Below are the code and all the weights of a small trained network. Each question names an input and a target symbol and asks about switching units off, where a switched-off unit gives its printed mean instead of its output.

import numpy as np


def w(rows, s, z=0):
    codes = np.array(rows[::2]) - 128.0
    scale = np.full(codes.shape[1], s)
    scale[-1] = z or s
    return codes * scale


def norm(h):
    return h / np.sqrt((h * h).mean(-1, keepdims=True) + 1e-5)


def f(y):
    return y / 2 * (1 + np.tanh(0.7978845608 * (y + 0.044715 * y**3)))


def softmax(a):
    e = np.exp(a - a.max(-1, keepdims=True))
    return e / e.sum(-1, keepdims=True)


def log_softmax(a):
    a = a - a.max(-1, keepdims=True)
    return a - np.log(np.exp(a).sum(-1, keepdims=True))


def net(x, mask):
    ids = ['ΓΔΦΩαβζητψ'.index(c) for c in x.split()]
    T = len(ids)
    res = E[ids] + P[:T]
    u = 0
    for l in range(3):
        q, k, v = (norm(res) @ M[l].T for M in (Q, K, V))
        z = softmax(np.where(np.tri(T) > 0, q @ k.T / 3**0.5, -1e9)) @ v
        res = res + np.where(mask[u], z, O[l][:, -1]) @ O[l][:, :-1]
        u += 1
        y = f(norm(res) @ A[l][:, :-1].T + A[l][:, -1])
        res = res + np.where(mask[u : u + 12], y, B[l][:, -1]) @ B[l][:, :-1]
        u += 12
    return log_softmax(norm(res)[-1] @ U[:, :-1].T + U[:, -1])


Q, K, V, O, A, B = {}, {}, {}, {}, {}, {}
E = w([
[139,142,184,103,112,130],'Γ',
[178,203,132,165,141,131],'Δ',
[167,137,144,74,125,146],'Φ',
[146,111,155,73,131,140],'Ω',
[129,180,184,113,92,123],'α',
[128,48,59,182,8,147],'β',
[179,144,115,72,130,151],'ζ',
[153,60,140,89,199,96],'η',
[153,131,176,97,123,134],'τ',
[198,171,131,190,204,118],'ψ',
],0.017)
P = w([
[212,74,233,131,207,237],'0',
[168,163,208,73,160,217],'1',
[158,168,207,69,153,155],'2',
[148,160,180,56,133,123],'3',
[146,149,159,48,115,96],'4',
[163,139,150,63,106,68],'5',
[169,124,137,86,97,49],'6',
[194,102,130,117,85,28],'7',
[191,117,101,74,51,2],'8',
],0.0063)
Q[0] = w([
[80,140,17,206,192,182],'L0H0',
[46,22,96,156,49,182],'L0H0',
[2,181,167,240,200,195],'L0H0',
],0.0071)
K[0] = w([
[187,129,233,121,176,184],'L0H0',
[112,107,105,134,144,255],'L0H0',
[135,169,152,44,205,209],'L0H0',
],0.0085)
V[0] = w([
[210,198,192,121,193,150],'L0H0',
[55,92,72,107,132,255],'L0H0',
[49,199,101,230,118,100],'L0H0',
],0.0062)
O[0] = w([
[81,215,109,26,133,123,231],'L0H0',
[254,111,141,75,135,207,51],'L0H0',
[86,97,118,122,214,182,2],'L0H0',
],0.0086,0.0072)
A[0] = w([
[171,53,131,77,132,118,130],'L0N0',
[135,143,55,75,85,162,23],'L0N1',
[164,136,151,137,26,160,192],'L0N2',
[137,35,106,84,108,95,39],'L0N3',
[109,139,84,124,137,128,1],'L0N4',
[129,132,127,205,139,95,97],'L0N5',
[177,66,254,119,158,96,110],'L0N6',
[194,125,133,168,112,216,114],'L0N7',
[87,142,110,145,75,144,67],'L0N8',
[190,175,124,179,143,159,114],'L0N9',
[150,48,138,110,223,147,78],'L0N10',
[101,86,123,235,155,191,116],'L0N11',
],0.009,0.0048)
B[0] = w([
[169,156,144,95,87,161,218],'L0N0',
[136,149,185,134,191,30,107],'L0N1',
[132,152,93,229,62,126,182],'L0N2',
[255,176,152,120,91,124,168],'L0N3',
[186,134,197,72,126,9,97],'L0N4',
[71,126,72,45,125,94,120],'L0N5',
[124,132,120,26,76,118,253],'L0N6',
[164,120,39,111,184,75,130],'L0N7',
[206,98,129,127,201,153,109],'L0N8',
[156,134,39,101,112,124,131],'L0N9',
[164,144,224,152,69,173,150],'L0N10',
[149,233,71,131,139,169,126],'L0N11',
],0.0079,0.0049)
Q[1] = w([
[148,101,147,154,243,170],'L1H0',
[173,91,215,238,150,254],'L1H0',
[214,159,105,199,62,133],'L1H0',
],0.0092)
K[1] = w([
[130,179,220,126,130,208],'L1H0',
[199,122,174,94,197,255],'L1H0',
[229,12,147,158,89,147],'L1H0',
],0.0089)
V[1] = w([
[48,205,68,253,65,189],'L1H0',
[128,43,217,65,206,63],'L1H0',
[58,98,196,57,58,224],'L1H0',
],0.0078)
O[1] = w([
[76,2,123,43,107,149,4],'L1H0',
[205,195,238,178,93,71,75],'L1H0',
[135,66,16,115,30,82,149],'L1H0',
],0.0099,0.0035)
A[1] = w([
[128,61,67,187,162,188,3],'L1N0',
[116,198,68,186,137,37,159],'L1N1',
[142,187,76,104,156,112,172],'L1N2',
[127,194,225,98,93,172,216],'L1N3',
[163,212,103,251,101,147,110],'L1N4',
[176,46,215,104,123,137,88],'L1N5',
[184,102,117,108,135,79,115],'L1N6',
[183,179,165,225,161,121,56],'L1N7',
[209,140,108,180,146,111,137],'L1N8',
[96,105,126,75,138,142,136],'L1N9',
[176,83,77,166,110,80,61],'L1N10',
[95,103,159,103,138,86,72],'L1N11',
],0.011,0.0047)
B[1] = w([
[157,81,161,237,151,175,133],'L1N0',
[164,137,103,61,29,101,244],'L1N1',
[101,115,128,163,50,132,225],'L1N2',
[111,225,137,213,207,64,254],'L1N3',
[185,224,218,171,24,95,185],'L1N4',
[180,165,202,148,53,20,138],'L1N5',
[123,61,121,145,110,150,164],'L1N6',
[115,129,99,137,1,114,161],'L1N7',
[95,162,178,46,150,167,167],'L1N8',
[169,131,227,152,121,110,157],'L1N9',
[77,110,81,96,203,173,132],'L1N10',
[114,133,78,75,183,157,138],'L1N11',
],0.0097,0.0086)
Q[2] = w([
[154,65,236,182,207,185],'L2H0',
[2,113,143,123,204,132],'L2H0',
[78,165,164,4,87,20],'L2H0',
],0.0064)
K[2] = w([
[112,182,74,48,145,248],'L2H0',
[112,235,141,93,107,139],'L2H0',
[1,80,104,172,95,65],'L2H0',
],0.0069)
V[2] = w([
[133,254,79,153,116,152],'L2H0',
[142,134,147,8,144,81],'L2H0',
[180,120,45,109,104,79],'L2H0',
],0.0083)
O[2] = w([
[193,30,59,46,194,221,255],'L2H0',
[186,92,234,145,77,233,195],'L2H0',
[139,165,173,145,255,162,178],'L2H0',
],0.0064,0.0073)
A[2] = w([
[123,54,125,140,36,109,83],'L2N0',
[167,79,43,52,63,123,1],'L2N1',
[179,113,57,161,88,173,49],'L2N2',
[98,87,103,58,45,102,62],'L2N3',
[155,144,119,79,136,70,144],'L2N4',
[199,83,44,139,139,208,25],'L2N5',
[173,125,51,85,77,149,31],'L2N6',
[94,168,147,70,175,80,195],'L2N7',
[95,42,151,16,182,192,119],'L2N8',
[100,164,157,174,71,124,134],'L2N9',
[100,45,60,235,179,162,90],'L2N10',
[123,2,90,85,47,156,80],'L2N11',
],0.0092,0.0061)
B[2] = w([
[90,141,125,203,222,146,141],'L2N0',
[66,109,48,148,189,77,158],'L2N1',
[161,246,101,59,121,108,128],'L2N2',
[124,85,43,104,148,84,178],'L2N3',
[120,125,42,160,107,133,233],'L2N4',
[252,237,167,91,189,122,135],'L2N5',
[136,75,70,109,216,77,153],'L2N6',
[115,77,128,165,233,173,253],'L2N7',
[129,84,241,44,65,184,209],'L2N8',
[194,208,173,106,116,62,196],'L2N9',
[188,91,180,209,86,196,142],'L2N10',
[105,153,140,255,107,56,174],'L2N11',
],0.0084,0.0061)
U = w([
[89,65,45,145,102,66,86],'Γ',
[105,73,187,7,93,199,163],'Δ',
[164,121,62,73,140,102,20],'Φ',
[160,118,46,62,85,103,9],'Ω',
[37,41,127,150,47,71,72],'α',
[171,64,110,224,97,194,160],'β',
[196,147,39,34,157,137,2],'ζ',
[154,206,203,161,23,94,215],'η',
[121,95,13,89,129,52,50],'τ',
[72,187,166,174,255,132,129],'ψ',
],0.007,0.004)

Each question gives the input, a string of symbols that net reads in full, and the target symbol t.
The units are the heads (3 rows each of Q, K, V and O) and the neurons (one row each of A and B). Each row of codes is followed by its name. A weight is (code - 128) times the scale printed after its matrix; where a second scale follows, it is the last column's (O, A, B and U).
mask holds one flag per unit, layer by layer, with each layer's heads first. A switched-off unit (its flag False) gives its mean, the last column of its rows in O or B, instead of its output. The means were averaged over made-up inputs and are rounded, as every weight is.
A unit's drop is (log p(t) with every unit on - log p(t) with that unit switched off) / (log p(t) with every unit on - log p(t) with every unit switched off).
unit that matters most: the unit with the biggest drop
top k neurons: the k neurons with the biggest drops, biggest first
top k neurons in layer l: the k neurons of layer l with the biggest drops, biggest first
input Δ ψ Ω Δ η Δ τ ψ, target τ: top 2 neurons -> [L1N1 L0N5]
input τ Ω η ψ Δ α, target Δ: top neuron -> [L0N3]
input η β η η τ, target τ: top 2 neurons -> [L0N6 L0N7]
input η Δ Δ η η η Δ α η, target α: top 3 neurons -> [L0N2 L1N3 L2N11]
input ψ Δ Ω, target Δ: top 3 neurons -> [L0N3 L2N8 L1N4]
input η η τ η Γ η Δ Ω, target Δ: top 2 neurons -> [L0N3 L0N2]
input τ Δ ψ Δ, target ψ: top 2 neurons -> [L0N2 L2N7]
input η Δ ζ, target Δ: top 3 neurons -> [L0N0 L0N3 L0N10]
input Δ η η ψ ζ, target ψ: top 2 neurons in layer 0 -> [L0N9 L0N0]
input Δ Δ η Δ η α η Δ τ, target Δ: top 2 neurons in layer 1 -> [L1N11 L1N3]
input ψ Δ Δ, target Δ: top 2 neurons in layer 0 -> [L0N3 L0N6]
input η η Δ η α η α Γ, target α: top 4 neurons in layer 0 -> [L0N3 L0N0 L0N2 L0N6]
input η Δ Φ, target Δ: top 2 neurons in layer 0 -> [L0N3 L0N0]
input α ψ Ω, target ψ: unit that matters most -> L0N9
input β η η ψ η τ α, target α: top 3 neurons in layer 0 -> [L0N2 L0N0 L0N10]
input Δ Φ η, target ζ: top 2 neurons -> [L0N2 L1N4]
input Δ α η β Δ Δ η ζ, target ζ: top 2 neurons -> [L0N6 L0N7]
input η η Δ η Γ Δ ψ, target Δ: top 3 neurons in layer 0 -> [L0N6 L0N5 L0N3]
input τ ζ ζ Δ η Δ τ, target Δ: top 2 neurons -> [L0N3 L1N11]
input Δ η τ η τ Δ, target τ: top 2 neurons -> [L0N2 L0N0]
input ψ Ω Δ ψ Γ ψ Δ η, target Δ: unit that matters most -> L0N2
input η η η η η τ η, target τ: top 4 neurons in layer 0 -> [L0N2 L0N3 L0N0 L0N6]
input η η Φ η τ Δ ψ ψ, target ψ: top 3 neurons in layer 0 -> [L0N5 L0N2 L0N11]
input η η τ ψ Δ Γ, target Δ: top 3 neurons in layer 1 -> [L1N4 L1N11 L1N5]
